Rows lie near named flat spaces through zero. A row that begins with a name and a colon came from that space; any other row is followed by the name of its block's space that it lies nearest.
bscd: [-21   4  19  27  -1  10  16  -4   3   7 -17   1  12  -3   4 -12   7  20
   7   5  -2 -20  26   5 -15  32  29  26]
cqrr: [ -8 -10  -6   1  11  15  -2   3  -7  -6  20 -17 -10 -10 -26  18   5 -17
  -7  -9   3   4  20  -8 -23  -7  17 -14]
bscd: [ 83 -47  19   2  16  -7   3 -28   0  22 -36  11  26 -40  29 -37 -62   1
 -13 -18  31  36  -3  24  30  63  14 -23]
cqrr: [ -8 -10 -32 -15  -1  28  -9  26 -10 -15  20 -12   1 -19 -29  23  21 -12
   2   1  43  15   3 -27   2 -29  18 -10]
jqtp: [-27  10  -4   5 -43 -20  -3 -10 -12 -10 -27  41  30  34  11 -20  13  18
  21  -5  -4   9 -23 -22  33 -11 -30  22]
bscd: [-37  15  -4  31  10  32  19 -13 -39   1  -3 -14   8 -11 -44   7 -19  38
 -19 -16 -13  11  16  28 -12  29  62  14]
cqrr: [-58  13  -5   5  -9  25  19  11 -28  18  -3 -11   7  -3  -6   1  22  25
  26   5  24  -9   0 -53   9 -32  33   5]
cqrr: [ 11 -40   5  11 -11  -5 -20 -10  11  -5   9  11  15  -3 -11   0  -9 -33
   7 -29   4  11  21  -9 -20  20 -14 -13]
jqtp: [-20 -11  13  35 -21   0  16   1 -18   4 -32  19   1  11  18   5  17   3
   3  12  29   8  -6 -17   6   6  -9  27]
bscd: [-44 -24  23  21 -11  16   0  -1   6  52   6 -11  25 -15  12 -21 -15   6
  53 -27  13 -28  18 -51 -16  13  23  -8]
cqrr: [ -3  -3 -13  11 -16  15   0  -7 -18  -3 -23  20  42 -11 -15 -21 -20  35
   4 -16  18  22  -5  12  28  33  30  16]
gdsn: [ 36  -5  18  -8  -9 -47   9 -32  -2 -38 -30  33  -6  33  20 -12  23 -26
 -21   9 -24  17  11  -5   8  -8 -46  -3]
gdsn: [ 31  24 -10 -47  23  -5 -10  19  48 -28  25 -15 -12  -4   1  -3  32 -11
  -4  27 -19 -34  25  13 -14 -18   0  -4]
cqrr: [-51  -1 -30  16 -32  32  -1  36 -20 -19  -3  11  11   3 -22  26  49   6
  15  14  57   8  -5 -37   7 -28  12  32]
jqtp: [-15   9  14  -7  23   1  21 -19 -18   9   8 -24 -16  -2  -9  -2   1  -1
  -4  -4 -25  -8  23 -22 -16 -19  24 -25]
jqtp: [-21 -18  12  20  -7  -9  15 -52 -45 -28 -12  14  16  16 -43  -6   1 -12
 -16 -40 -33  32  46 -23 -19   8  19 -19]
bscd: [-14  31  -5 -30 -30 -37   2 -20   0 -40 -18  38  22  47   6 -28  43   8
  14   7 -36  -4   3 -33  27 -39 -34   8]
gdsn: [-20 -22  22  27 -13 -27 -20 -24   4  17  20   7 -12  28  -1  10 -27 -35
   7 -38 -47  -2  -3   2 -33   7 -49 -16]
jqtp: [ 12  -5  12 -22  29   8  35 -17 -25  -6 -10 -23 -10 -21  -3  -9  23  -7
  -9  11  15   6  42 -49  -3 -27  43 -33]
cqrr: [ -4  24 -35 -28  12  26  10  12 -36   2   4 -17   0 -20 -21   5  -9  32
 -10   7  25  25 -30  -6  39 -33  37 -14]
bscd: [ 33  16   8 -11  27  -7  19 -21 -11  -5 -13  -9  -9  -7   2 -12 -19  16
 -30   7 -22   9   3  31   9  13  20 -10]
jqtp: [ -9  20 -28 -49   9  14 -30  -9  31 -34  48 -10  47 -10 -64 -27   1  11
  19 -40 -55 -23  56   4 -22   5  47 -22]
bscd: [ 16  18  -5 -21  15 -20  17 -27 -37 -21  -5  -3 -25  16 -11   8  -2  -4
 -36   3 -28  31 -12   2  17 -36 -10 -26]
jqtp: [ 36  -5  -4  -4  -9 -14   9  -6 -22   3 -39  23   5  -1  31 -12 -16  13
 -12  13  32  36 -44   4  53  -1 -20   2]
jqtp: [ -7   2  -1  -2  -6   0   2   2   1  -4  -5   5   6   3   2  -4  13   2
   8   4   6  -3   5 -14   3  -6   1   4]
cqrr: [-61  39  15  21 -17   6  32   5 -17  22 -30   6   6  20  26 -15  25  50
  25  27   0 -30 -11 -25  17 -11  17  40]
bscd: [ -1   1  22  33  30   3  46 -35 -62  -2 -24 -18 -40  -1 -13  23  -9   1
 -54   7  -9  33  12  13 -13   3  28 -10]
gdsn: [  2   3  34  18  23   6  27 -13  12   3 -15 -13  -3 -10   9 -14  11   9
  -6  13 -14 -30  51  10 -32  36  38  13]
jqtp: [ 16 -14   0   7  -5 -13 -11   3   4  -2   2   7 -16   8   9  16  -5 -23
 -11   1   4  12 -18  12  -2  -1 -35  -2]
gdsn: [ 40   8   4 -22  -1 -32  -9  -1  17  14  -9  11 -10  11  44 -14 -21  -1
   0  13  -9   1 -46  15  33 -10 -49  -8]
gdsn: [-35   4 -34  11 -18  17 -26   8 -27  14  25   1  10   2 -37  20 -41  16
   3 -35  -3  28 -48  19  15  -5  -3  -3]
gdsn: [ 30   3   0 -12   8 -17 -22  13  37   1  20  -3 -20   6  16  10 -10 -20
  -7   8 -19 -14 -18  36  -9   3 -39  -2]
bscd: [ 33  -4  55  39  31   2  38  -5  28  17 -41 -10 -14 -20  47 -17   4  14
 -17  39   7 -38  42  41 -30  72  33  37]
gdsn: [  2  17 -16 -23   3  -1 -15   8  11   1  20  -6   0   1  -6  -1  -9   6
   5  -3 -16  -6 -17  11   8 -14  -7  -8]
cqrr: [ 59  -5 -19 -27   4  -8 -19   9  21 -20  -1  11   7 -11   5  -5 -13  -6
 -17   6  12  18 -19  36  24  12 -17  -4]
gdsn: [ 11   4 -23 -16  12  27   2  30  13 -38   9 -11  -2 -20 -23  17  45  -5
 -12  27  34  -6  32   1 -13  -7  32  14]
jqtp: [  6 -21 -13  -9 -21  -5 -23  16  28 -36  12  19  11   9 -11   9  41 -36
  11   0  16  -3  25 -21 -16 -10 -26   6]
bscd: [  8  23  16  -9  32  -5  30 -32 -27   7  -9 -20 -15  -4  -3 -12 -20  21
 -25   1 -37   4  10  13   3  -1  31 -20]
cqrr: [ 13  -5 -35   0 -14   0 -17  12 -22 -28   5  14 -12   9 -23  35  -2 -15
 -29  -1  20  45 -39  23  19 -18 -31   2]
gdsn: [ -5  16 -38 -50   3  25   3  25   0 -45  12  -8  15 -14 -31   1  61   2
   8  21  34  -1  31 -48  12 -51  37  -7]
[-34   1  22  44 -10  10  15 -19  -7   3 -22  11  27   4 -12 -17  -4  28
   5 -14 -17 -13  34  15 -21  53  36  33] => cqrr
[ 35  12  12 -30  19 -23   2   3  29   3   4 -10 -24   4  34  -7   9 -14
  -3  25 -15 -21  -4   2   1 -19 -26 -13] => bscd
[ 18   5 -24 -40  10  17  -1  11  -6  10   3 -11  18 -29  -2 -18 -11  20
  12   0  31  11 -15 -22  38 -21  29 -24] => cqrr
[  6 -22 -12   9  -6   9 -22  31  15  12  19  -6 -15  -9   6  28  -4 -26
   4   3  34   3 -24   5  -8  -3 -26   2] => gdsn
[-24 -21  35  24   1  -4   8 -12   4  40   1 -10  -4  -1  21  -9 -11 -13
  26 -14  -7 -22  17 -33 -25   9  -1 -12] => gdsn
[-22  10  10  17 -10  -2  13   1 -12  18 -17   5  -4  10  20  -2   0  17
   8  11   5  -5 -20  -6  12  -3  -6  16] => jqtp
[ 20 -11  -4  -4  -2  -2  -2   8   5  -7  -7   6  -2  -5  10   4   7 -11
  -4  10  23   9  -5  -2   8  -2 -11   1] => jqtp
[ -5  14 -28 -37 -24 -18   1 -19 -37 -30 -14  28  23  22 -14 -16  16   9
   4  -9  -1  38 -21 -44  51 -53 -15 -19] => gdsn
[  6  28  22 -34  23 -32  19 -12   7   7   8 -19 -41  21  31  -4  22 -16
  -1  25 -41 -27   1 -28  -5 -54 -28 -28] => bscd
[  0   0 -12  -1 -19   1 -14  12  14 -10  -4  18  21   4   1  -7   7   7
  12   1  12  -1  -7   5  12   9  -8  18] => jqtp
[  1 -20  -7   8 -19  10 -10  27  24 -22  -4  15  12  -4   2   9  41 -19
  12  15  43  -8  20 -16 -11   6  -7  25] => jqtp
[-40  14  -9  24 -27   7 -43  60  67  19  36   2  -8  18  17  26  13  -3
  36  15  -2 -58 -30  36 -30  13 -46  53] => jqtp
[-13   4  20   3  17   0  12  -9   3  14  10 -20 -13  -2   2  -2   1  -3
   4  -1 -23 -22  23  -9 -25  -2  14 -11] => cqrr
[  5   0   7  16  12   8   8   0  -9  20  -5 -11 -11 -11   6   6 -25  12
 -12   2   4   4 -14  25   1  19  11   3] => jqtp
[ 34   9   2 -37  12 -34  11 -28 -26   3  -9   1 -20  13  22 -11 -17  -8
 -16   2 -20  28 -33 -19  38 -46 -33 -43] => jqtp
[-28 -23  -8  17 -14   7 -27  14   1  25  32  -7  -7   1 -11  25 -20 -23
  18 -27   6   3 -22 -10 -17  -8 -24 -12] => gdsn
[ 53 -35  -1 -29  -5  -7 -25   2  41   2  -1  14  39 -24  17 -36 -14 -15
  25 -15  24  -1  13 -13  14  25  -5 -19] => cqrr

Rows lie near named flat spaces through zero. A row that begins with a name and a colon came from that space; any other row is followed by the name of its block's space that it lies nearest.
qtrc: [  6  15 -54  22 -16 -38  22   8 -22  11 -30 -17 -13   0  13 -17   5  43
   3   0  -1   9  -1   1 -17  -6  -2  -4]
qtrc: [ 26 -15 -27 -14  -2  41 -32 -25   0  40 -29  -3  31 -35 -18  52 -49 -62
  45 -22 -27  45  32  48  16   6  14   7]
qgrg: [ -4 -21  10  -7  11  14   0 -15  19   9  36  -1 -16   1  -4 -19   5 -12
 -15  -7  -4   6  20  11   7  15   0   1]
qgrg: [-11 -31  16  -5  25  48  -4 -14  24  16  60   4 -19  -5 -19 -20 -12  -9
 -38  -9 -27  16  43  18  16  33  -6 -14]
hnbg: [-24  14   6  -7 -12  29 -12  17 -12  -4  -3  -3  20 -17 -49  42   4   5
 -39   4 -33 -11  -1 -34   2   4   5 -11]
qgrg: [  7  -3  -1 -22 -14 -18   9  -5 -15   4 -16 -14  -2 -11  12  30  -2 -10
  -6  19   1   9 -22 -18 -17  23  -4   3]
qgrg: [ 14  -9   5  -2  10 -15 -12 -20  16  -2   6   8  -1  10  17 -22   4 -30
  41 -16  39 -10   0  19  11 -26   0  27]
hnbg: [  5 -14  15 -22  -1  -3  -6 -19   9  -1   4  -8   4   1  -3   6  10 -36
   6  -1   8  -4  -8  -7   3  -2   4  15]
hnbg: [-15   7 -19  18  13   5  -7   5  -8  -1  27   8 -10  -5 -19 -15  -4  24
 -20 -13  15 -23  20 -14  10 -11 -22   8]
qtrc: [-35  10  84 -19  -4  23   0  32  22 -30  40  25  -5  10  -7  17  31  10
 -47  25  -7 -25 -25 -27  -4  26  12 -17]
hnbg: [  4   2  10  -7   0 -17  -5  -5  -2 -11  -4   3   3   4  11   3   6 -13
  16   2  29 -16 -18 -11  -1 -13  -5  17]
qtrc: [ -2  42 -44  13 -43  -1  -3  38 -26  31 -53   8  10 -37  -1  64 -21  36
  14   1 -26  30   4  27 -18  19  21 -14]
hnbg: [ -8  -6 -24  20  13  31  -2   1   3  17  22   1  -7  -7 -24 -18 -15  20
 -22 -16 -28  12  41  17  12   6  -5 -15]
qgrg: [  9 -14   9   0  35  42 -23 -13 -12 -11   3   7  29  -6 -19  16 -47 -33
   6  -2  -5  -4  12 -11  22 -11 -25  -2]
hnbg: [ 17 -20  -2  -4  11 -31  10 -25  14   4  17  -4 -25  14  37 -40   8 -13
  23  -5  36   1   0  17  -2  -1  -8  19]
qgrg: [ -6   3   4  29  35  67 -23  16  -3  -3  15  28  22  -6 -27   2 -52   9
  -4 -12 -28   5  39  19  28  -7 -15 -25]
hnbg: [  0 -17  12 -21   8 -15 -12 -28   8  -7  25  -6  -6   1  -5  -7  18 -36
   2  -8  40 -28  -7 -23   8 -14 -13  35]
qtrc: [  7  22 -47  24  -8 -29   2  10 -25   6 -27   1  -1  -7  10  -2 -10  30
  22  -8  23  -6   0   2  -5 -21 -11  11]
qgrg: [-14  22  -7  34   0  19  -2  30   8   4   5  23  -2   3  -6 -17  -3  43
  -1 -13 -16   3  24  30   7  -7  11 -20]
qtrc: [ -6  12  -5   0 -18  -6   3  11  -3   3 -15  -4   3  -4  -6  13  13  11
  -4   2 -11   2  -7  -3  -8   1  13  -4]
mmsj: [-15  15  19  -1 -14  20 -14  19  17   8  11  20   1 -10 -11  20   9   3
  -1  -8  -7   1   9  20   4   8  21  -3]
mmsj: [ 14  -5 -14  24 -25 -17  46   8  37  18 -34 -19 -16  37  35 -66  37  36
  18   0 -64  62   9  72 -18   9  60 -47]
qtrc: [ -2  38 -37  24 -19 -14   1  35 -29  14 -29  17  -2 -22  15  31 -23  49
  12   3   8   6   1  13 -13   7  -5  -5]
qgrg: [ -4  22  -9  13 -13   7   4  29 -11  10 -15  14  -2 -13  11  23 -18  33
   0   8 -14  17   4  18 -10  19   5 -19]
mmsj: [ -1  11   7  11   0  17  -5  14  -1  -8 -19   8  20   5  -8   7  -8   5
   9   0 -19   4  -1   7   5 -12  10 -15]
hnbg: [ -3  31 -30  49   2  23   9  43 -17   7 -26  20   7  -2   5  -4 -37  66
   2   0 -37  24  23  34  -1   2   2 -42]
mmsj: [-19   7 -17  -9 -10  -8  -9  -2 -16   3  16  -9  -7 -19 -32  21  14   5
 -33  -5  15 -27   0 -41  -1  -1 -15  21]
mmsj: [-13  14  14   2 -10  21 -14  18  15  11  12  22   0 -12  -8  19   1   4
   2  -9  -6   4  14  25   5   9  17  -3]
mmsj: [ 22 -18  27  -5  21   7  -1 -10  18   2  12  19  -7   8  45 -12 -27 -24
  36   4  19  19   3  40   4  15  -4   0]
mmsj: [  4   3 -13  13   1   5   3   5   0   7  -8   2   0   1   3  -8  -9  12
   6  -4 -12  13  11  18   1   0   4 -10]
qtrc: [ 18   4 -71  25  -9 -33  24  -3 -25  24 -32 -21 -16  -5  20 -21 -14  38
  11  -3  -7  27  13  17 -15   2  -8  -7]
mmsj: [-16   9  -2   0 -36 -15  19  11  21   8  -9 -17 -10  11 -14 -16  56  23
 -20  -3 -35  11  -4   8 -14   3  43 -14]
[ -7 -12   6   2  12  15  -2  -8  14   0  26  -1  -6   6 -14 -22   7  -4
 -14  -9  -7  -3  17   3  10  -2   0  -2] => qgrg
[ -2  -8   1 -17 -14 -11  14  -3   3  15  10 -10 -22  -9  12   9  10   3
 -18  10  -6  16  -2   3 -16  35   5  -3] => qgrg
[ 11 -25   4 -16   5  24  -2 -22  13  15   3 -12   5  -5  -7   5 -11 -35
   1  -3 -28  28  15  18   6  17  10  -7] => qtrc
[  0   9 -10   6  -4  -8  -4   4  -6  -1  -9   3   4  -3  -1   4   0   5
   9  -4  10  -7  -3  -2   0 -11  -2   6] => qtrc
[-10 -14  36 -12   1  27  19  12  14   5  28   3 -20   0  12   5  -5  14
 -42  24 -39  29   5  11 -12  58   7 -36] => qtrc
[  8  18  -8   8   2  -8  -9   6 -27 -24 -45  -2  35   4  -8  20 -13  -5
  23   6   9 -19 -26 -29   3 -38 -10   5] => qgrg
[-11   1 -10   9  10  36 -18   2  -2   6  10   5  14 -12 -38   9 -15  -2
 -14 -15 -21  -3  26  -1  17  -8  -4  -5] => hnbg
[  7 -23  12 -10  21  23 -10 -19  13  10  30   7  -6  -6   4  -3 -21 -29
   4  -7   5  10  21  18  12  15 -10   5] => qgrg
[ -5  -7  41 -13  15  29 -18  -1  13  -9  25  19   8  -2  -5  15 -11 -26
   0   1   8 -10   1   0  13   6  -4   3] => qtrc
[ -6   0 -37   3   8  -4 -10  -7 -25  13  19  -3 -12 -25 -16  13 -20   9
 -19  -9  23 -15  18 -23   3   4 -34  20] => mmsj
[ 32 -13 -20  22  24  -7  22 -11 -15 -15 -43 -17  17  28  26 -37 -30   5
  28  12 -20  23  -7   8  -1 -20 -10 -25] => mmsj
[-17 -31  11 -27  -8   3  22 -18  18  16  48 -27 -37  -3 -13 -15  33   0
 -64   9 -30  14  12 -14 -12  50   6 -10] => qgrg
[ 22 -19 -66  -4 -25 -28  19 -37  -2  28 -49 -57   6   4 -17 -22  26 -18
  13 -15 -42  36   9  10  -9 -17  28   1] => qtrc
[  1   9 -25   7 -16 -13  12   7  -9  11 -20 -10  -4  -5   3   3   4  21
  -3   2 -15  14   0   5 -12   6   8  -9] => qtrc
[-20   8  58  -9  11  10 -19  11  13 -33  31  26   8  11 -10   4  18 -12
  -8   4  32 -45 -20 -29  12 -17  -6  13] => qtrc
[ 13  -4   2  -3   6 -16  -9 -15   3  -8  -8   2   8   8  11  -9   2 -25
  34  -8  31 -13 -10   2   7 -26  -3  22] => qgrg
[ -2  -6  24 -11   6  24 -11   0   9   0  13  11   6  -6  -4  17 -11 -19
  -1   2  -5   4   4   6   7  12   2  -3] => qtrc
[  7 -13  14  -9  18  17 -22 -18   8  -5  11   8  14  -1  -9   3 -13 -40
  20 -12  17 -11   6   2  18 -17  -7  18] => qtrc
[ 10 -49  36 -27  28  29  -4 -43  31  -4  35 -15   2  16 -10 -26   3 -60
  -7  -4 -15   9  12   2  17   6   1   2] => qtrc
[  9  -8 -21  22  11  39   1   2   9  22  -5   3   6  -2  -5 -14 -31   8
   8 -13 -47  42  40  50  11  10  12 -30] => hnbg

Rows lie near named flat spaces through zero. A row that begins with a name and a colon came from that space; any other row is followed by the name of its block's space that it lies nearest.
lt_bc: [-10 -35  -9  14  43  18   7 -17 -30  19  -9   1 -15  -7  15  27 -23 -46
  -3  37 -11  12 -17  22  24  -8   5  -4]
sr_ft: [ 30  -1   6  23  10   0 -41 -22 -15  -2  17  -7  -8  -9 -10   5  -4   7
 -16  -4 -18   6  26   2 -30 -17  52 -21]
qb_ld: [-10   5   9 -18  -5  -4  25  -7   8 -21 -19  -3  -2  20 -27  -3 -24 -21
   3  -2  -4  -1  -4  34  12   1 -20  20]
ff_dg: [-34  -1 -11  31 -33  15  13  15  20 -19  25   2  62  11   9   8  20  -2
  37  21 -14  20 -10  28 -12 -10 -26  10]
cg_pq: [ -8  25  26 -41 -15  19  -2  10   1   8 -35  -4 -13  -1  19 -20 -34 -21
   2  -9  22  -6 -32   3  -8  12   3  42]
ff_dg: [-28 -11 -19  -5 -33   6   4 -12   8  -1   2   8  22  -2  30 -11  35  16
  19 -12  18   1  14  -3   4  18  -4  -6]
ff_dg: [ -8  -6  -9   7 -11  -8  11 -11   9 -20   8   1  16  13 -17   1  11   5
   7  -3  -9   4  17  18   4  -1  -8  -8]
qb_ld: [-12  21  15 -13 -22   8  14  13  16 -14 -11  -3  16  10  -6 -10 -16 -10
  15  -2   4  -1 -19  23 -10   0 -21  33]
sr_ft: [ 12  -1 -18  37  -7   2 -24 -24 -33  34   8 -13 -16 -40   9  19  21  -3
 -19  32 -14  13  27   2 -26 -18  22  -4]
lt_bc: [ 11 -10  -5  49   3  26 -57 -49 -55  29   8 -19 -14 -33  13  29 -15 -39
 -25  50 -39  38  25  32 -43 -34  75  -5]
cg_pq: [-15  23  18 -38 -15   8  16   9   1   4 -36  -5 -15   8   0 -11 -33 -26
  -3   3  10   0 -27   9   8   9 -16  40]
sr_ft: [  9 -11  12 -31  20 -12  27  -2  27 -34 -10  11  -3  21 -20 -20  -9  14
  15 -47  24 -33  -1  12  19  18 -20  -4]
cg_pq: [ -1   1  24  21  26  23   1  31  10 -18  15   0  32  17  -7  14 -40 -31
  21  23 -22  11 -47  28 -10 -23  -8  17]
cg_pq: [ 24  -5   0 -14  28 -21  22 -17  -8   3 -20  -4 -43  -8 -31   2 -10  -3
 -18 -10   8 -23  14  11  16   3 -16   2]
ff_dg: [ 26  -5   8  -1  25 -31  10 -29   0 -38  -2  -6 -24  30 -75   8 -29  -9
 -25 -11 -32  -1  34  33  13 -14   8 -18]
sr_ft: [  4   2   0  16  -1  12 -29  -1 -16  18   8  -4   0 -13  19   7   0  -4
  -9  16 -10  15  -1 -13 -17  -9  30  -5]
qb_ld: [-38 -25  -3  28 -10  40 -17 -27 -16 -10   6  -1  39  10  25  18 -21 -49
  21  38 -27  39 -10  53 -11 -15  33   6]
qb_ld: [  4  21 -17   9 -38  -7  -6 -20 -22  35 -12 -16 -23 -41   6   1  29   9
 -17  16   6   2  30   0 -26  -3  -2  20]
cg_pq: [-44  14 -42 -47 -71 -38  14 -34 -18  24 -39  -4 -41  14 -10  -8  37   9
 -49   7  -3  29  59 -42  49  32  -6 -11]
sr_ft: [-21  13  11 -33 -27  14  10   4  13  -5 -23   3   8   5  20 -21  -8  -5
  17 -17  24  -7 -18   9  -1  18 -10  29]
qb_ld: [  1 -10 -13 -21  13 -34  49 -64 -30  -7 -50 -17 -67  10 -78  20 -35 -50
 -43  24 -26   4  45  66  42  -6 -26  15]
cg_pq: [-22  19  27  -6  -9  31  -7  32   9  -8  -5  -1  30  19  16  -1 -41 -34
  17  20 -10  20 -52  14 -11  -9   1  33]
lt_bc: [ -8  53  -5  -3 -65 -18 -22  28   3  18   6 -11   4   2  -8  -7  24  27
 -27  14 -17  28  15 -51 -18  -3   2   8]
sr_ft: [ 22 -26   8 -14  50  -6   9   7  13 -13   5  15 -10   8   0  -8  -5  16
   9 -36  21 -32 -10 -15  22  13  -2 -26]
sr_ft: [-22  26  19  -4 -28   3 -13  28  18 -30   9  -1  35  48 -23  -1 -29 -13
  -2  12 -37  37 -18  -3  -1 -11  11   5]
qb_ld: [  0   9 -21  32 -37  13 -38 -10 -23  44  15  -8   5 -50  48   3  47  22
  -3  18   7  11  22 -24 -42  -5  28  -1]
lt_bc: [ -3 -13 -11   8  11   5   7  -9 -14  16  -4  -1  -9 -15  11  10   4 -11
  -1  16   3   0  -1   6   7  -1  -6   1]
lt_bc: [-16 -15 -26  -3   0  -1  16  -9 -19  34 -14   2 -20 -23  26   9  23  -5
  -6  19  15   0   4 -14  23  12 -19   0]
ff_dg: [-13 -13 -26   0 -20 -12  11 -15   5   1   5   6   6  -6  10  -6  43  26
   6 -14  14  -6  29 -10  11  16 -11 -18]
lt_bc: [  5 -44   4  -3  27  23 -29 -61 -21 -13  -7   6 -10  -2  22  -5 -17 -19
   5 -24   8  -5  22  35  -5   7  66 -23]
cg_pq: [ -4  -5 -27 -10 -20 -26   3 -26 -11  11  -7   0 -25  -4  -9  -2  33  20
 -25  -6   2   3  45 -23  20  14   2 -23]
ff_dg: [ -8  10  22 -40 -22   4  13   2  37 -41 -12   9  22  25  -1 -36  -8  16
  30 -55  30 -25  -8  19  -6  23  -8  17]
ff_dg: [  4 -10 -22  13   4 -15   4 -10 -11  15   6   0 -14 -12  -4  11  25  12
 -14   9  -4   1  23 -15  11   0  -5 -19]
sr_ft: [ 19 -18  -6  -2  20   6  -5 -22 -15  23  -8   2 -25 -37  28  -6  15  10
   3 -17  32 -29   9  -1  -9  10  10  -3]
cg_pq: [ 31   5  33 -18  47   5  13   4  -4  -3 -25  -6 -33  -4 -23   0 -54 -29
  -5  -6   8 -26 -30  29  -2  -8  -8  29]
ff_dg: [ 17  21  26  15  17   2  10  37  18 -17  12  -6  18  10 -29   7 -29  -9
  11  11 -16  -4 -34  19 -17 -22 -26  23]
lt_bc: [-50 -64  -8 -71  30  18  -5 -45 -18  -8 -42  28 -26  50  48 -14 -33 -39
 -10 -29  20  14  -4 -23  85  50  56 -45]
qb_ld: [  8  26   9 -22 -12 -16  23  10  10  -2 -19  -7 -18  -1 -26 -10  -7   5
  -7  -9   9 -15  -2   5   1   4 -33  27]
qb_ld: [ -3  -5  34   4  52  20  13  33   7 -25   0   2  16  38 -24  20 -73 -55
  10  29 -31  14 -63  32  17 -23 -11  17]
lt_bc: [-17  39  -9 -15 -50 -19  -2  32   7  18  -3  -4   0   7  -2  -6  22  21
 -21  12  -6  20   3 -53   7   7 -17   6]
[ -7  -7  26 -21  32   4  10  24  20 -37  -1  10  14  51 -21  -1 -49 -23
   7  -9 -15   6 -37   6  30   0  -2  -5] => lt_bc
[ 27 -39  30  16  55  28 -26 -44  -5 -45  10   3  10  13 -10   2 -51 -31
  20 -24 -11 -11  -1  70 -24 -16  60 -14] => lt_bc
[-16 -14 -10 -10 -11  -5  14 -34  -3 -16 -14   0  -4  12 -14  -1  -2 -13
  -1  -4  -4   5  24  31  15   6   1  -2] => qb_ld
[-23  -4 -24   8 -18 -18  16  -3  -1  -3   5   0   6  18 -20  14  17  -1
 -11  22 -23  24  20  -5  26  -2 -18 -15] => cg_pq
[ 36 -14  -2  -4  48 -30  28 -22 -11  -1 -14  -4 -50  -8 -49  11 -13  -4
 -23  -7  -1 -27  21  18  22  -5 -21  -8] => cg_pq
[ 26  43  17  13   2   3  -8  46  -7  37   1 -15 -14 -33   2   7 -10   0
 -12  28  -1  -4 -35 -23 -32 -20 -20  37] => qb_ld
[  6  -3   5 -18  -6  18 -12 -22  -9  17 -19   0 -16 -31  39 -19   5   4
  10 -25  38 -23   2   6 -21  16  20  16] => sr_ft
[  9  18   3 -13  -7 -14  14   5   3   4 -13  -6 -18  -5 -18  -5  -1   5
  -9  -4   6 -11   3  -1   0   2 -21  16] => qb_ld
[-16 -11 -19 -13 -23 -15  23 -58 -16  -8 -29  -8 -25   2 -28   3   3 -20
 -15   4  -7   6  47  46  16   6  -4   6] => qb_ld
[-12  17  -5  -1 -24  -3 -14   9 -10  16  -2  -5  -4   4   2   5   2  -4
 -20  22 -16  25   2 -25   2  -3  10   0] => lt_bc
[ 12 -40 -31  35  74 -33  43  33   0  10  31  13 -10   8 -29  41  21   9
 -11  32 -21  -4  -8 -36  63 -11 -58 -51] => sr_ft
[ 36  10  11  -8  46   5 -27  20 -39  65 -17  -7 -63 -42  28  10 -21 -10
 -40  21  12  -9 -27 -57  -1  -4  22   4] => ff_dg
[ 43   4 -12  14  33 -42  22  14   2  11  12  -3 -33 -17 -43  10  24  35
 -23  -5   0 -28  21 -27  12  -7 -38 -19] => ff_dg
[ -9  -2  -5 -10  -6  15 -16   1 -15  32 -10   3 -10 -20  45  -5   9   0
  -2   3  20   1 -10 -28  -1  12  16   3] => ff_dg
[-15  24  16 -34 -33  -6 -27  12  15 -22  -3   4   9  45  -8 -20 -16   9
 -17 -22 -13  24   2 -36   8  12  36 -13] => lt_bc
[ 11 -13 -18   7  11 -23  -4 -23 -15   5   3  -1 -25   1 -23  11  12   7
 -28   3 -15   6  36 -13  18  -2  13 -31] => cg_pq
[-12   7  -2   0 -26   8  -2  -6   3  -1  -2  -2  13  -5  11  -6   8   1
  10   0   5   4   3  11 -14   2   1  13] => qb_ld
[-25 -25 -14 -21  35  -3  53  24   4  12 -18  13 -11  10  11  10  -4 -19
   9  14  17 -11 -36 -12  61  18 -60   3] => lt_bc
[  1   3  24 -54  -7   5  -6 -20  12 -24 -30   6 -14  19   5 -35 -26   1
   4 -54  29 -20   1   7   3  26  27   8] => ff_dg
[ 47   2   7   3  52 -27  -6  -5 -26  18  -7 -10 -60  -9 -44  18 -26  -7
 -48  10 -19  -8  12 -17  11 -16  11 -15] => ff_dg
[ 17   2  -7  28  12   5 -26   9 -22  36  14  -6 -11 -31  20  15  13   6
 -14  24  -6   6  -1 -28 -18 -13  17  -9] => qb_ld
[  8  14   8  -4  -2  -1  -2  24  12   3   5   2   4  -3   5  -8   5  16
   4 -10  10 -10 -13 -20  -8   2  -9   5] => qb_ld
[-19  13   2 -15 -32  12   5  10  12   3  -9   2  16  -5  26 -16  11   7
  19 -10  22  -5 -13  -2  -9  13 -13  22] => cg_pq
[-22  -2 -17  10 -24  -5 -45 -13 -24   9  13  -1   1  25   3  14   4  -7
 -38  29 -44  56  27 -41  14  -6  58 -41] => cg_pq
[-32   9  -4   7 -36  16  23  28  29 -11  10   5  53   2  25  -8  23   9
  44   2  15  -1 -25  14 -10   5 -43  26] => cg_pq
